Below are the code and all the weights of a small trained network. Each question names an input and a target symbol and asks about switching units off, where a switched-off unit gives its printed mean instead of its output.

import numpy as np


def w(rows, s, z=0):
    codes = np.array(rows[::2]) - 128.0
    scale = np.full(codes.shape[1], s)
    scale[-1] = z or s
    return codes * scale


def f(y):
    return np.maximum(y, 0)


def softmax(a):
    e = np.exp(a - a.max(-1, keepdims=True))
    return e / e.sum(-1, keepdims=True)


def log_softmax(a):
    a = a - a.max(-1, keepdims=True)
    return a - np.log(np.exp(a).sum(-1, keepdims=True))


def net(x, mask):
    ids = ['βδεζηθλμτφψω'.index(c) for c in x.split()]
    T = len(ids)
    res = E[ids] + P[:T]
    r = res
    for j in range(3):
        rows = slice(4 * j, 4 * j + 4)
        q, k, v = (r @ M[0][rows].T for M in (Q, K, V))
        z = softmax(np.where(np.tri(T) > 0, q @ k.T / 4**0.5, -1e9)) @ v
        o = O[0][rows]
        res = res + np.where(mask[j], z, o[:, -1]) @ o[:, :-1]
    y = f(res @ A[0][:, :-1].T + A[0][:, -1])
    res = res + np.where(mask[3:15], y, B[0][:, -1]) @ B[0][:, :-1]
    return log_softmax(res[-1] @ U[:, :-1].T + U[:, -1])


Q, K, V, O, A, B = {}, {}, {}, {}, {}, {}
E = w([
[104,78,55,48,104,161,61,118,87,76],'β',
[67,125,114,84,222,182,89,110,120,102],'δ',
[157,94,173,171,104,120,115,145,160,66],'ε',
[188,79,124,47,199,86,115,199,76,87],'ζ',
[127,179,159,118,152,182,113,43,159,103],'η',
[110,137,141,159,187,72,176,149,183,75],'θ',
[41,140,76,141,100,107,133,95,195,63],'λ',
[158,171,92,54,166,69,156,79,136,122],'μ',
[175,52,70,159,170,194,255,109,145,164],'τ',
[95,81,65,78,83,35,158,162,150,76],'φ',
[88,176,194,155,86,122,162,135,67,174],'ψ',
[142,85,187,138,165,63,13,102,151,173],'ω',
],0.0078)
P = w([
[24,29,151,219,197,38,167,54,28,72],'0',
[126,176,35,229,116,86,52,149,93,234],'1',
[160,94,178,87,101,127,174,30,71,84],'2',
[109,171,55,187,121,102,85,180,127,234],'3',
[184,125,193,94,99,158,150,63,142,92],'4',
[96,174,63,156,130,128,96,208,154,220],'5',
[201,141,194,94,104,159,137,84,201,95],'6',
[90,186,71,122,144,142,100,231,178,213],'7',
[223,141,189,83,93,175,126,113,252,96],'8',
[83,174,73,83,163,165,110,254,201,215],'9',
],0.0057)
Q[0] = w([
[108,141,118,199,137,107,89,181,129,226],'H0',
[84,144,128,186,120,76,49,168,84,226],'H0',
[125,139,131,68,103,156,181,93,99,53],'H0',
[90,155,119,174,127,118,109,188,100,209],'H0',
[119,153,110,163,133,124,117,157,141,198],'H1',
[93,173,214,85,117,59,43,102,125,99],'H1',
[111,162,118,154,131,109,102,152,136,194],'H1',
[114,127,97,149,157,128,118,147,140,192],'H1',
[133,95,108,98,144,93,109,161,124,92],'H2',
[224,96,250,118,139,149,117,15,77,80],'H2',
[117,163,113,148,147,104,102,182,135,236],'H2',
[133,109,89,72,132,154,99,161,63,152],'H2',
],0.014)
K[0] = w([
[157,134,119,90,130,152,91,162,216,135],'H0',
[155,122,92,99,156,153,110,163,229,132],'H0',
[104,139,123,174,118,122,188,105,44,117],'H0',
[157,145,108,103,121,165,117,168,213,132],'H0',
[167,161,107,122,101,171,209,167,156,140],'H1',
[124,173,211,38,78,117,59,168,186,88],'H1',
[157,176,122,108,87,160,179,179,168,133],'H1',
[165,147,63,121,128,175,182,168,156,145],'H1',
[101,50,84,123,180,37,91,169,92,106],'H2',
[159,84,209,183,130,136,102,77,81,215],'H2',
[180,200,104,65,136,136,112,153,186,107],'H2',
[155,103,82,12,147,159,77,160,50,114],'H2',
],0.011)
V[0] = w([
[83,205,96,164,77,150,188,181,95,114],'H0',
[149,69,96,109,136,142,196,115,130,27],'H0',
[164,62,169,132,111,92,129,23,160,76],'H0',
[168,161,158,157,32,146,109,178,124,188],'H0',
[110,108,107,145,178,76,123,114,136,93],'H1',
[76,183,149,146,96,58,124,185,87,152],'H1',
[152,133,110,150,127,172,188,162,147,176],'H1',
[107,115,172,127,113,88,73,108,116,45],'H1',
[194,184,155,92,120,122,157,77,103,192],'H2',
[178,130,176,152,176,66,184,194,133,121],'H2',
[95,180,171,179,95,156,179,79,157,143],'H2',
[155,125,161,173,254,194,112,105,109,145],'H2',
],0.009)
O[0] = w([
[132,177,143,141,104,156,226,149,176,135,79],'H0',
[157,38,139,141,147,165,186,95,124,53,7],'H0',
[171,45,107,146,140,101,56,27,193,59,198],'H0',
[134,153,150,130,1,80,123,185,143,249,36],'H0',
[118,104,126,131,184,102,103,82,167,25,219],'H1',
[80,149,171,93,112,67,84,147,117,134,212],'H1',
[139,161,85,186,132,118,115,155,126,212,96],'H1',
[101,84,198,100,116,144,153,113,136,45,146],'H1',
[164,148,136,1,123,107,180,107,115,174,95],'H2',
[169,101,235,143,167,53,162,174,154,135,145],'H2',
[65,127,139,95,133,133,173,77,231,170,199],'H2',
[150,80,196,115,192,198,95,90,123,196,180],'H2',
],0.0083,0.0018)
A[0] = w([
[46,219,126,146,88,165,102,152,177,202,90],'N0',
[80,107,100,254,128,91,102,130,69,142,145],'N1',
[137,128,133,151,176,145,108,126,91,99,213],'N2',
[97,195,95,136,140,94,113,194,17,196,74],'N3',
[137,68,163,94,113,206,130,86,104,101,203],'N4',
[141,171,145,129,122,55,126,90,199,155,254],'N5',
[87,195,128,99,11,150,163,141,102,164,180],'N6',
[115,190,172,87,29,118,171,174,77,153,145],'N7',
[152,161,59,94,146,186,115,111,122,150,170],'N8',
[186,172,149,170,58,65,160,219,123,175,123],'N9',
[201,122,100,145,68,97,47,118,66,148,127],'N10',
[157,76,159,91,119,172,116,99,113,125,235],'N11',
],0.0077,0.0047)
B[0] = w([
[53,29,157,110,116,199,100,114,131,226,254],'N0',
[88,55,85,16,59,131,174,85,111,121,205],'N1',
[141,116,198,119,91,201,123,132,95,112,199],'N2',
[76,186,120,92,202,20,218,123,54,151,249],'N3',
[110,168,108,126,168,48,171,108,162,140,240],'N4',
[158,131,158,118,153,112,116,55,252,139,246],'N5',
[131,149,109,248,105,157,88,165,159,116,223],'N6',
[160,156,160,224,133,121,67,209,148,53,203],'N7',
[191,197,133,218,161,161,91,130,104,146,172],'N8',
[169,5,185,89,63,137,181,164,125,146,227],'N9',
[254,153,98,198,51,137,26,129,51,100,176],'N10',
[130,164,127,123,170,90,171,94,208,90,222],'N11',
],0.0067,0.0084)
U = w([
[79,98,152,1,144,95,204,99,145,137,205],'β',
[180,243,108,199,168,54,127,127,150,102,228],'δ',
[167,171,153,213,143,200,58,115,161,121,112],'ε',
[213,34,158,148,71,231,74,160,148,107,165],'ζ',
[120,105,102,89,111,105,72,113,103,151,62],'η',
[154,103,107,125,109,153,169,100,99,166,40],'θ',
[124,124,75,126,82,81,160,164,126,91,10],'λ',
[170,138,159,89,127,129,152,160,63,105,42],'μ',
[96,108,151,166,145,130,127,176,105,142,114],'τ',
[58,112,67,132,95,153,113,120,155,125,1],'φ',
[71,168,124,81,171,167,119,134,69,131,116],'ψ',
[140,170,95,175,94,161,104,120,79,86,166],'ω',
],0.0096,0.0035)

Each question gives the input, a string of symbols that net reads in full, and the target symbol t.
The units are the heads (4 rows each of Q, K, V and O) and the neurons (one row each of A and B). Each row of codes is followed by its name. A weight is (code - 128) times the scale printed after its matrix; where a second scale follows, it is the last column's (O, A, B and U).
mask holds one flag per unit, heads first, then neurons. A switched-off unit (its flag False) gives its mean, the last column of its rows in O or B, instead of its output. The means were averaged over made-up inputs and are rounded, as every weight is.
A unit's drop is (log p(t) with every unit on - log p(t) with that unit switched off) / (log p(t) with every unit on - log p(t) with every unit switched off).
The circuit of an input: a set's keep is (log p(t) with only the set's units on - log p(t) with every unit switched off) / (log p(t) with every unit on - log p(t) with every unit switched off). Starting from the 12 units with the biggest drops (on a tie, the unit counted first), units are removed one at a time, each time the one whose removal leaves the highest keep (on an exact tie, the one counted first), for as long as the keep stays at least 0.8.
circuit, biggest first: the units of the circuit, biggest drop first
most important unit: the unit with the biggest drop
top k neurons: the k neurons with the biggest drops, biggest first
heads that matter: for each layer, one digit per head in row order, 1 if its drop is at least 0.15 and else 0, layers parted by /
input φ ψ τ λ ψ δ θ μ ε, target β: circuit, biggest first : N6; H2
input ψ ω φ δ ψ β, target ω: circuit, biggest first : H2; N10; N5
input μ θ ω ψ ζ ψ ψ η, target ε: circuit, biggest first : N1; N3
input ψ ψ μ ψ ε ε, target ζ: circuit, biggest first : N3; N4
input δ ψ ε θ ω θ ψ δ ψ, target ε: top 2 neurons : N3; N1
input θ ψ φ ω ε ζ ω η, target ε: top 3 neurons : N3; N1; N9
input ψ ψ λ θ ψ δ ψ ω, target η: most important unit : N3
input τ ψ β δ ψ ψ β λ δ, target δ: heads that matter : 000
input θ β τ ω ψ ψ, target τ: heads that matter : 100
input ω φ ω η φ τ ε τ τ, target ε: heads that matter : 110
input ω ω ψ ω μ θ, target β: circuit, biggest first : N6; N7
input η ψ β ω ε ω λ ω λ δ, target ψ: heads that matter : 101
input ω ε ψ δ ψ β ψ ε, target τ: top 2 neurons : N3; N2
input λ θ τ ε η δ ζ λ η, target δ: circuit, biggest first : N0
input θ ζ ω δ, target ψ: heads that matter : 100
input λ τ ω λ ψ ω τ, target δ: top 2 neurons : N0; N9
input ω ψ μ δ ω ψ δ ψ, target ψ: heads that matter : 111
input ψ φ μ ψ φ θ ω ψ μ λ, target φ: heads that matter : 001
input ψ η ψ ψ ψ, target ζ: heads that matter : 110
input τ τ μ ω ψ ψ ψ η ψ ω, target τ: heads that matter : 110
input ε ω ψ ψ, target τ: top 4 neurons : N3; N0; N7; N6
input ω λ τ ψ ω η ω τ ω ω, target η: heads that matter : 110
input ω ψ ψ ψ ω ψ ψ δ τ ε, target ζ: top 4 neurons : N4; N9; N11; N0
